Here are made-up things, facts about them, and rows of numbers that follow some of those facts. Name the thing behind each unnamed row.

Facts:
begron -δ-> 520; beplaplos -δ-> 520; brebol -δ-> 476; breklu -δ-> 520; briklok -δ-> 520
brograk -δ-> 476; brovak -δ-> 520; dasta -δ-> 520; difo -δ-> 290; dratres -δ-> 49
dreplon -δ-> 49; driflanos -δ-> 49; drini -δ-> 520; droratu -δ-> 49; druplun -δ-> 49
druske -δ-> 520; dubrik -δ-> 15; dudrum -δ-> 520; dunis -δ-> 520; fasafla -δ-> 49
fasas -δ-> 520; febenus -δ-> 290; fedor -δ-> 290; feklebrok -δ-> 476; femigrar -δ-> 520
fenu -δ-> 15; fepem -δ-> 49; fezam -δ-> 49; fidin -δ-> 15; fidrer -δ-> 290
flasti -δ-> 520; flazatu -δ-> 476; flistek -δ-> 290; flitri -δ-> 49; flivan -δ-> 476
flomo -δ-> 476; floskor -δ-> 290; fovuk -δ-> 290; fufibrem -δ-> 520; gapar -δ-> 476
gemil -δ-> 49; gigro -δ-> 290; giplel -δ-> 520; giskom -δ-> 49; godem -δ-> 49
gragrer -δ-> 520; grati -δ-> 15; gratrir -δ-> 476; grobri -δ-> 15; grofle -δ-> 15
grokesur -δ-> 476; grople -δ-> 49; gruflor -δ-> 476; guklo -δ-> 15; gumudra -δ-> 290
guplom -δ-> 520; kadu -δ-> 49; kanetren -δ-> 476; kedunom -δ-> 15; kiklamul -δ-> 520
kinol -δ-> 476; kitem -δ-> 49; klesapu -δ-> 15; klopa -δ-> 49; kloski -δ-> 476
klubi -δ-> 476; klukol -δ-> 49; kluna -δ-> 49; lere -δ-> 290; lezo -δ-> 476
logrok -δ-> 290; loklo -δ-> 49; lokul -δ-> 290; lostes -δ-> 49; mabrobim -δ-> 520
magral -δ-> 476; medri -δ-> 290; mekluzo -δ-> 476; molalin -δ-> 49; mudras -δ-> 520
muklam -δ-> 15; mukos -δ-> 520; nebeplu -δ-> 290; nerer -δ-> 476; netrik -δ-> 520
nidru -δ-> 290; nikol -δ-> 15; notral -δ-> 290; nuklem -δ-> 49; pepi -δ-> 520
pestu -δ-> 49; pires -δ-> 476; plafak -δ-> 476; plekem -δ-> 290; plesitrek -δ-> 476
plitrel -δ-> 49; plogrin -δ-> 49; ploleflu -δ-> 476; plubrebun -δ-> 15; posker -δ-> 520
pubuli -δ-> 49; rames -δ-> 49; ranul -δ-> 49; rapal -δ-> 290; regron -δ-> 15
riskeflin -δ-> 15; ruge -δ-> 49; sege -δ-> 15; sestek -δ-> 15; skelafam -δ-> 290
skeli -δ-> 520; skeven -δ-> 15; skodor -δ-> 520; skola -δ-> 49; skotrur -δ-> 49
skulak -δ-> 476; skuvo -δ-> 476; stavik -δ-> 520; stiklal -δ-> 520; stisitil -δ-> 476
stogris -δ-> 520; stopazum -δ-> 290; stosum -δ-> 476; subim -δ-> 520; surabre -δ-> 49
tagul -δ-> 520; tegrister -δ-> 476; tiplen -δ-> 290; tira -δ-> 15; topa -δ-> 49
topo -δ-> 49; torivon -δ-> 476; trabru -δ-> 290; trebo -δ-> 49; tridrir -δ-> 290
trofen -δ-> 290; tropom -δ-> 49; trosule -δ-> 476; truzom -δ-> 49; tudo -δ-> 290
tusal -δ-> 49; valas -δ-> 476; vebon -δ-> 476; virom -δ-> 476; voflus -δ-> 476
vovil -δ-> 476; zelar -δ-> 49; zevo -δ-> 520; zigrele -δ-> 290; zoklo -δ-> 520
zoza -δ-> 15; zudem -δ-> 290; begron -ξ-> tropom; beplaplos -ξ-> lokul; breklu -ξ-> trabru
briklok -ξ-> stopazum; brograk -ξ-> gigro; brovak -ξ-> fepem; dasta -ξ-> breklu; dratres -ξ-> klesapu
dreplon -ξ-> nikol; driflanos -ξ-> godem; drini -ξ-> stiklal; droratu -ξ-> tudo; druplun -ξ-> fenu
dubrik -ξ-> floskor; dudrum -ξ-> magral; dunis -ξ-> zoklo; fasafla -ξ-> flasti; fasas -ξ-> topo
febenus -ξ-> kitem; fedor -ξ-> rapal; feklebrok -ξ-> dunis; femigrar -ξ-> druske; fenu -ξ-> sege
fepem -ξ-> gruflor; fezam -ξ-> stosum; fidin -ξ-> skotrur; fidrer -ξ-> gapar; flasti -ξ-> trosule
flazatu -ξ-> plekem; flitri -ξ-> drini; flivan -ξ-> plubrebun; flomo -ξ-> stavik; floskor -ξ-> skuvo
fovuk -ξ-> dasta; fufibrem -ξ-> vovil; gapar -ξ-> tusal; gigro -ξ-> dudrum; giplel -ξ-> fasas
giskom -ξ-> grokesur; godem -ξ-> klopa; gragrer -ξ-> lere; grati -ξ-> stogris; gratrir -ξ-> rames
grobri -ξ-> plafak; grofle -ξ-> tiplen; grokesur -ξ-> lostes; grople -ξ-> grofle; gruflor -ξ-> trofen
guklo -ξ-> voflus; gumudra -ξ-> sestek; kadu -ξ-> fufibrem; kanetren -ξ-> klukol; kedunom -ξ-> plitrel
kiklamul -ξ-> fovuk; kinol -ξ-> driflanos; kitem -ξ-> giskom; klesapu -ξ-> mabrobim; klopa -ξ-> begron
kloski -ξ-> zudem; klubi -ξ-> dubrik; klukol -ξ-> pestu; kluna -ξ-> torivon; lere -ξ-> ploleflu
lezo -ξ-> fidin; logrok -ξ-> mekluzo; loklo -ξ-> brograk; lokul -ξ-> flomo; lostes -ξ-> kadu
mabrobim -ξ-> grobri; magral -ξ-> febenus; medri -ξ-> nuklem; mekluzo -ξ-> mudras; molalin -ξ-> trebo
muklam -ξ-> gumudra; mukos -ξ-> flivan; nebeplu -ξ-> droratu; nerer -ξ-> kluna; netrik -ξ-> loklo
nidru -ξ-> pubuli; nikol -ξ-> skelafam; notral -ξ-> vebon; nuklem -ξ-> druplun; pepi -ξ-> surabre
pestu -ξ-> zoza; pires -ξ-> skeli; plafak -ξ-> kinol; plekem -ξ-> dreplon; plesitrek -ξ-> skodor
plitrel -ξ-> fidrer; plogrin -ξ-> dratres; ploleflu -ξ-> tagul; plubrebun -ξ-> flitri; posker -ξ-> pires
pubuli -ξ-> kanetren; rames -ξ-> posker; rapal -ξ-> femigrar; regron -ξ-> skola; ruge -ξ-> truzom
sege -ξ-> brovak; sestek -ξ-> tegrister; skelafam -ξ-> gragrer; skeli -ξ-> ranul; skeven -ξ-> plesitrek
skodor -ξ-> valas; skola -ξ-> muklam; skotrur -ξ-> fezam; skulak -ξ-> briklok; skuvo -ξ-> difo
stavik -ξ-> gratrir; stiklal -ξ-> tridrir; stisitil -ξ-> skulak; stogris -ξ-> skeven; stopazum -ξ-> klubi
stosum -ξ-> subim; subim -ξ-> beplaplos; surabre -ξ-> ruge; tagul -ξ-> stisitil; tegrister -ξ-> topa
tiplen -ξ-> nidru; tira -ξ-> medri; topa -ξ-> guklo; topo -ξ-> pepi; torivon -ξ-> plogrin
trebo -ξ-> lezo; tridrir -ξ-> logrok; trofen -ξ-> molalin; tropom -ξ-> zigrele; trosule -ξ-> nerer
truzom -ξ-> mukos; tudo -ξ-> giplel; tusal -ξ-> zevo; valas -ξ-> netrik; vebon -ξ-> flazatu
virom -ξ-> grati; voflus -ξ-> zelar; vovil -ξ-> fedor; zelar -ξ-> tira; zigrele -ξ-> notral
zoklo -ξ-> kloski; zoza -ξ-> virom; zudem -ξ-> nebeplu

Known rows:
febenus: [ 15  -7  29 -19  70 -54 -14 -33  32   1 -14 -27 -59 -36 -17 -13 -12 -12
 -20  17  30   0  14 -19 -12 -45  17 -24  43  20  23  14 -14]
skola: [  7 -24 -17 -24  23  29  -9  34  -4  16  43  35  -4  -3   4  40  -8  -2
 -10 -15  -6  32 -22  -7  14  -4 -35  47  10 -50   2   3   0]
druplun: [  3 -36 -34 -26  24  20 -32  30 -18   9  20  53  -1  -5   6  23   6   5
 -26  -4 -12  35 -23   5  19 -15 -51  40  -1 -66  -3  -8  11]
nebeplu: [ 18 -17  12  12  52   4 -26  -7  57 -35  23 -28  20  40 -50 -54  -6 -20
 -52  -3  17 -24  26 -17 -37 -37  -1 -23  59  28   1  22  26]
tegrister: [ 29  43   7 -19  -3  16 -10  36 -14  -2   9  26 -18 -31  -3  10  55  -2
  17 -27 -43  -8  -5   4 -31  -7  -7 -27 -39 -22 -60  47  22]
tudo: [ 21 -11  12  14  50   4 -26  -7  58 -39  22 -25  17  38 -47 -57  -2 -23
 -49   2  22 -30  20 -14 -36 -30   0 -15  60  29  -1  19  23]
grokesur: [  7  33   8 -34  18 -32  30 -10  -4  18 -11 -38 -36 -69  21   9  25 -27
  -3  34 -28   1   5 -16 -19  -7  49 -15 -42   2 -55  30  21]
grati: [-50 -13  19  -4  -4  -3  21 -13  58  30 -16  48  39  14 -11  28  14  -3
  26  12  -6 -60  -8 -26  26 -14   9 -53 -42   1  48 -12 -53]
feklebrok: [  8  23  -8 -11  -6  20  15  13  21 -15  16 -29  31   4  -7 -19  31 -22
 -21  13 -47 -16  19 -16 -39   5  27 -33 -27   3 -67  32  48]
zelar: [ 10 -29 -17 -29  28  30 -28  41 -17  12  36  57  -8  -8  -4  34   8   6
 -15 -17 -13  32 -24   0  11 -15 -52  47   4 -66  -3   6   7]
kitem: [-11 -37 -13 -44  45 -13  25  -5   3  30  25 -12 -27 -44  22  41 -31 -21
 -32  40   3  39 -14 -29  23  -8  11  53   5 -36  10 -12   0]
kanetren: [  4  45  -2 -27 -38   9  15  12  49   0 -23  -5  22 -19  15  30  38   7
  29  -4 -55 -24  22 -31 -32  25   4 -70 -12 -20 -35 -13  -2]
fidin: [-40 -38 -32  32  -5 -34 -10 -34   2   9 -32  62  32  33   5 -16  24 -35
   7  10  17 -13  -8  21  46 -29   0 -27 -67  15  10   2 -16]
dunis: [-35  -2  26  25 -13  28  31  -5 -42 -47  11 -17  23  33 -52 -23 -26  35
 -16  18 -12 -15  23 -13 -20 -20   7  18   0  30  16  -3  57]
skodor: [-42  14  36  -8 -22   2  39 -15 -26 -24 -33  -3 -12 -20 -29  22 -24  62
  19  25 -17 -23  22 -27 -11 -13   1  -7   5   9  49 -44  10]
kloski: [  7  22  -9  -9  -3  27  16  15  26 -21  22 -35  44  11 -10 -26  31 -26
 -29  17 -46 -22  23 -19 -39   3  28 -29 -27   4 -71  34  55]
gragrer: [  0   4  42  32 -58  11  14 -24 -51 -19 -10 -48  -1   0 -32 -26 -24  70
  13  -1 -16  -3   0  30  42  12  -2  21   0   5  36   7   8]
ploleflu: [ 50  34  12   3 -53   0   6 -10  14   7   2 -62  11 -25   9 -15  30   2
  17 -15 -49   1  -2  19  31  33  17 -27 -26 -19 -52  50   1]
drini: [ -8  48  31  39 -31  14  23  -1 -43 -44 -38  12 -17 -14  -6 -13  -9  14
  37  21  36 -46 -29  25 -16  25  -9  71  21  31  22 -49  12]
voflus: [ 28  41   4 -20  -2  11 -19  38 -17  -3   2  28 -16 -35  -2   5  61  -1
  13 -22 -45  -6  -6  10 -31 -11 -13 -27 -42 -28 -59  45  28]
gumudra: [ 40   7  27  -2  50 -14 -50  14  19 -16  10  29 -40  -2 -40 -16  14   4
  -1 -48  21  -7   2   7 -24 -43 -31 -26  43   3  12  36 -12]

Which thing is each row?
No name comes twice in this set of rows, the named rows included.
[-16  38  30  30 -30   8  21  -6 -49 -35 -34   8 -20 -13  -9  -8 -16  24
  36  13  26 -31 -18  22 -10  17  -8  54  13  28  26 -40  12] -> mudras
[-16  13  14  40   4   3   9  -8  32  12 -14  49  29   8   8 -20  30 -55
  25  22  47 -82 -60  28  21  12  11  39 -33  29  18 -10 -39] -> plubrebun
[-50 -17  18  -5   1  -9  23 -17  53  30 -17  40  33   6 -10  27  14  -2
  22  20  -4 -57 -11 -25  28 -17  14 -50 -43   2  50 -11 -51] -> skeven
[ 32  68  -3   5 -19  11   8  16  24 -17 -23  -8   8 -36  35 -19  49 -48
  20  21  -2 -48 -27  16 -37  42  14  19  -8  10 -63 -11  14] -> flivan
[ 12  33   6 -29  12 -30  27  -6  -9  14  -6 -36 -32 -59  20   6  24 -31
  -1  27 -26   1   5 -13 -20  -5  47 -15 -42   6 -58  35  24] -> vovil
[ 10 -10 -25  -4  14  35   4  20  26  -4  27  11  25   1  25   7 -10 -38
 -20  29  22  -9 -39   0   2  34 -21  89  35 -25  -7 -41   7] -> truzom
[  1 -36 -48  -5   2  -6  10   0   6   7  20  10  12  17  26  35 -30 -31
 -10  -7  11  53   3 -11  30  15 -17  36  16 -26  -9 -29   2] -> ranul
[-28   3  10  18 -17   2 -12  -4 -81 -42 -37  38 -16  -3 -35 -16   3  56
   7   7 -10   0   5  22  -4 -32 -33  13 -18  -3  20 -18  41] -> brovak
[ -3 -44 -37 -28   3  34 -38  18 -13  46  18 -25  18   7  47 -11 -18  32
 -48  25   3  34 -16  17  19  36   3  29  15 -39  21 -21 -29] -> tropom
[ 20 -18 -30  26  19 -67 -31 -42  30 -28 -33   2 -18  29  -4 -28  -9 -34
  -4 -29  38  33  36   5   3 -21 -16 -43  49  35  -3  -9  -2] -> lokul
[  4  31   6 -40  12 -27  30  -8   8  16 -19 -35 -28 -65  20  12  28 -19
   1  39 -34  -4   8 -24 -20  -5  44 -28 -37  -5 -46  21  19] -> magral
[-11 -31  16  24 -20   4 -12 -30  15  43  -1  -7  36  16  -3 -35  19   8
  -1  11   1 -41 -34  38  73   2  21 -15 -56  -2  37  36 -53] -> nikol
[  7  33 -17 -18 -18  20 -16  33 -21  38  -6 -34   1  -5  53 -19  30   9
  -4  -1 -15   4  10  11 -49  38  44 -48 -32  18 -47  22 -10] -> kinol

The same things again, as new rows of numbers:
Some things and their rows:
floskor: [ 36  15  41  17 -13  24 -17  39 -27 -25  -8  12 -25  19  -6   6   7   6
 -23 -12   6  31 -21 -14  16  23   2  54]
dubrik: [ 37  -3  40  24  -6  28 -13  45  -4 -13   8  -8 -40  30 -29   5   7 -17
 -21   5 -10  12 -18 -19   8  29  -4  72]
pestu: [ 17   1  41   1 -16  13 -25  32   7 -42  19  16 -20  42 -12   5   9  -8
 -28   0 -20  42 -39 -30 -22  21   4  35]
riskeflin: [ 39  10  26  31 -16  24 -25  60  -2 -38   7 -12 -54  38 -24 -15   5 -13
 -30  -3 -27  14 -16   6   0  34   9  63]
topo: [ 25   4  62   1   6  14 -30  36  -4 -31  17  -9 -10  25 -12 -26   6   5
 -16  -3 -16  25 -20 -12 -29  20  -1  34]
dunis: [ 29 -12  42  -3 -14   3 -28  44   9 -10 -11   7 -27  22 -18 -18   5   9
 -11  -6 -15  17 -35  -3  14  23  11  46]
zoklo: [ 28 -13  44  -3 -13   3 -29  45  10  -9 -11   4 -26  21 -18 -18   4  10
 -11  -5 -14  15 -34  -2  12  23  10  45]
skeli: [ 30 -11  33  -1 -19   8 -24  46   8 -17 -11   4 -34  32 -19 -18   3  11
 -14 -16 -20  20 -36   4  18  26  15  47]
muklam: [ 41  -4  40  26   2  13 -20  51  -2 -19   8   4 -47  27 -17  -8  11 -22
 -21  14 -12   9 -21 -15   2  29   2  65]
stogris: [ 20 -12  31   0 -33  -4 -33  43  28 -21 -14  23 -32  27 -17  -1   5   1
 -23  -2 -17  30 -42 -18   9  21  10  43]
grokesur: [ 56  -3  40  -5   1  21  -8  63  -2 -30   2  21 -25   4 -30 -15 -14   0
 -27 -17   5   9 -29 -14 -16  11  35  72]
gragrer: [ 28  -7  37  -7 -18   6 -27  36   1   1  -9   4 -20  20 -30  11   8  13
  -7 -17 -20  13 -37  -1  14  34   3  65]
ploleflu: [ 27   0  52   3  -7  31  -3  45 -11  -8  -2  19 -21  25 -38  24   0  11
 -29 -19  -4   3 -22  -9 -12  22  20  75]
brebol: [ 31   6  39  15 -16  28 -12  65  -8 -41  -5  15 -38  36 -26  -7  -5  13
 -40 -20 -17   7 -21  14 -17  22  37  56]
grofle: [ 34   2  40  25  -6  12 -19  51   9 -21  10   6 -46  28 -22  -7  11 -24
 -27   7 -16  18 -18 -16   2  22  -1  63]
klopa: [ 33  18  43 -11  -3   7 -22  37 -10 -27  39  13 -15  27 -15 -12  23 -16
 -16  -4 -28  32 -46   4 -14  23  21  43]
stavik: [ 27 -14  39  -6  -7  10  -9  38  15  -8 -10   8 -36  35 -22 -22   2   6
 -10 -27 -14  28 -34  -6  27  15   8  46]
flivan: [ 23   4  68   8   0  15 -16  56   4 -19  -5  20 -23  13 -21 -17   0   8
 -32 -10  -4   6 -10   1 -28  11  22  52]
driflanos: [ 34  13  45  -8  -5  17 -18  40 -12 -27  40  11 -14  30 -15 -17  22 -17
 -15   1 -23  32 -46   1  -9  19  22  37]
fidrer: [ 38  20  42  14 -10  11 -20  42 -21 -27  -5  20 -27  13  -1  -6  12   0
 -25 -11   5  35 -22 -10  11  19   7  52]
beplaplos: [ 28 -15  39  -8  -4   8  -8  38  16  -8 -10   9 -40  38 -21 -23   2   4
 -11 -30 -14  30 -33  -5  27  15   8  46]

Name these rows:
No name comes twice in this set of rows, the named rows included.
[ 32   0  42   3 -17  13 -13  56  14 -33  -3  35 -29  17 -25   2  -7  -3
 -40 -11  -4  18 -29 -20 -21  10  29  60] -> valas
[ 35  27  41  10 -10  10 -23  33 -28 -15  -3  16 -21   9 -14  18  15   4
 -20 -21  -2  33 -22  -4   9  27  -2  69] -> skelafam
[ 32  16  43 -10  -4  11 -21  40 -11 -26  39  12 -15  28 -14 -14  22 -16
 -16  -2 -26  32 -47   2 -12  20  23  40] -> godem
[ 52  16  35  10  -5  12 -20  45 -23 -33  -3  14 -26   4  -4 -13   3   0
 -20 -15   9  34 -26 -12  13  19   8  57] -> fedor
[ 29  -1  46  -6   6  22  -8  31  -4 -32  24   2 -23  45 -17 -15   5  -5
 -15 -21 -14  37 -33 -17  -8  17   4  41] -> rames
[ 35  17  44  11   0  17  -1  34 -14 -24  -5  18 -39  28  -6 -16   6  -1
 -21 -34   6  46 -18 -12  24   9   1  49] -> lokul
[ 17   1  47  10 -23  13 -12  51  19 -30  -5  42 -33  29 -21  10   0  -4
 -45  -6  -8  21 -26 -21 -22  10  27  52] -> virom
[ 37 -12  31  -3 -17   6 -29  50   6 -21 -11   2 -31  24 -19 -19   1  11
 -12 -12 -17  17 -40   5  15  28  17  50] -> femigrar
[ 33   4  39  -1  -3  20 -23  39 -13 -42  21   0 -21  41 -16 -11   7   0
 -19  -9 -22  29 -37  -9 -18  26  10  43] -> tusal
[ 36 -13  26  -7 -25  -3 -34  47  23 -22 -12  15 -29  14 -19 -10  -2   2
 -17  -7 -12  25 -43 -16   9  21  14  51] -> netrik
[ 47  18  37  12  -7  12 -21  45 -23 -33  -5  14 -27   7  -3 -11   6   1
 -22 -14   6  34 -23 -10  13  20   9  55] -> rapal
[ 36 -12  51  13   7  13  -8  57 -17 -26  -6  36 -31  30 -12   1   3   6
 -30   7  -2  -6 -33  -9 -18  25  33  58] -> voflus
[ 45  -9  38  30  12   3 -21  53 -10 -24   3  11 -50  34 -10  -6  15 -19
 -20  22 -12   1 -29 -16  -2  34   4  66] -> tira
[ 31 -10  33   0 -20   5 -29  49   6 -18 -12   5 -32  30 -19 -16   3  11
 -14 -10 -20  17 -38   5  14  28  15  47] -> breklu
[ 53  17  29   8 -13   8 -26  46 -13 -41  -6  19 -28  -2  -5 -10   0  -3
 -24 -14  10  39 -29 -24   7  15   9  59] -> gigro

The same things again, as new rows of numbers:
Some rows with their names:
mabrobim: [ 11  38 -14   8 -18 -21 -18 -14 -60 -18  -4 -60 -11]
klesapu: [ 25  48 -24   6  -3 -36 -28 -18   0  10 -42  32  40]
lere: [-31  -6  39 -45 -44  -5  24  -2  24  29  17 -27  57]
gragrer: [-24  41  37   1  12  10 -13 -17 -16 -13  12 -70   9]
subim: [-33  23  18   1  22 -28   6   4 -35 -50 -24 -56 -26]
gemil: [ 25 -15 -20  56  -5  26  34  52  20 -14  -3  12   4]
zevo: [ 44  25 -11  11  31  32  23  28 -19 -13 -30 -92 -11]
fasas: [ -4  34  25   4  30  -7   0   4 -49  21  -7 -46 -32]
stiklal: [ -6  35  14   1  25  -6  -3  -2 -42   6  -2 -51 -28]
plogrin: [  1  -5 -26  53 -43 -17   2  21 -10 -16  17  39  -1]
lostes: [  0  -2 -21  34 -14 -11  14  20  30 -18  31  34 -23]
fezam: [-42 -18   1  49  -9 -22  24  37   6 -47  -1  42  -8]
godem: [ -1  -4 -17  58 -52 -12  -3  15 -11 -19  20  34  14]
driflanos: [  2  -5 -21  56 -52 -15  -2  16 -14 -18  18  35  13]
flasti: [ -5  36  -2  -1  13 -10  -8  -7 -37 -14  -1 -57 -21]
stavik: [-25  26  19   0  19 -26   4   0 -36 -42 -20 -57 -25]
zoza: [ 22  51 -13 -18  34 -30 -14 -17  49   9 -27  28  11]
notral: [-13  -7  16 -39 -67 -20  20  -2   0  24   9 -23  54]
fidin: [-23  36   0  -3  39 -33  -6   0  23 -17 -57  36  28]
mudras: [ 45  24  -9  11  30  32  23  29 -21 -11 -32 -91 -11]
plitrel: [-15  -5 -12  45 -15  -4  11  26  12 -14  22  38  -5]

Rows to name:
No name comes twice in this set of rows, the named rows included.
[-26   0 -44  40  -1  19   6  28  11  -5  33  45  -2] -> topa
[ 47  38 -16   6  38   7   3  17  38  14 -60   7  39] -> riskeflin
[ -8  36   7  -2  22  -6  -5  -5 -34  -9  -1 -56 -24] -> dunis
[  3  39   3   8 -15 -11 -19 -18 -49 -17   3 -64   3] -> begron
[ -3  -7 -23  51 -36 -13   4  22  -6 -16  18  40  -2] -> kluna
[-23  39  33  -2  19   8  -9 -13 -14 -12  11 -68   0] -> briklok
[-45 -13 -20  44  -2  -6  19  35   8 -37   9  44  -7] -> molalin
[-34  37 -26  -7  37   9  -5   2 -36 -24   0 -52 -21] -> brovak
[-44 -15 -11 -48 -23 -21  38  20   1   7  -6  -9  27] -> trofen
[-43  -8 -35  41   2   4  15  35   8 -27  18  44  -4] -> fepem

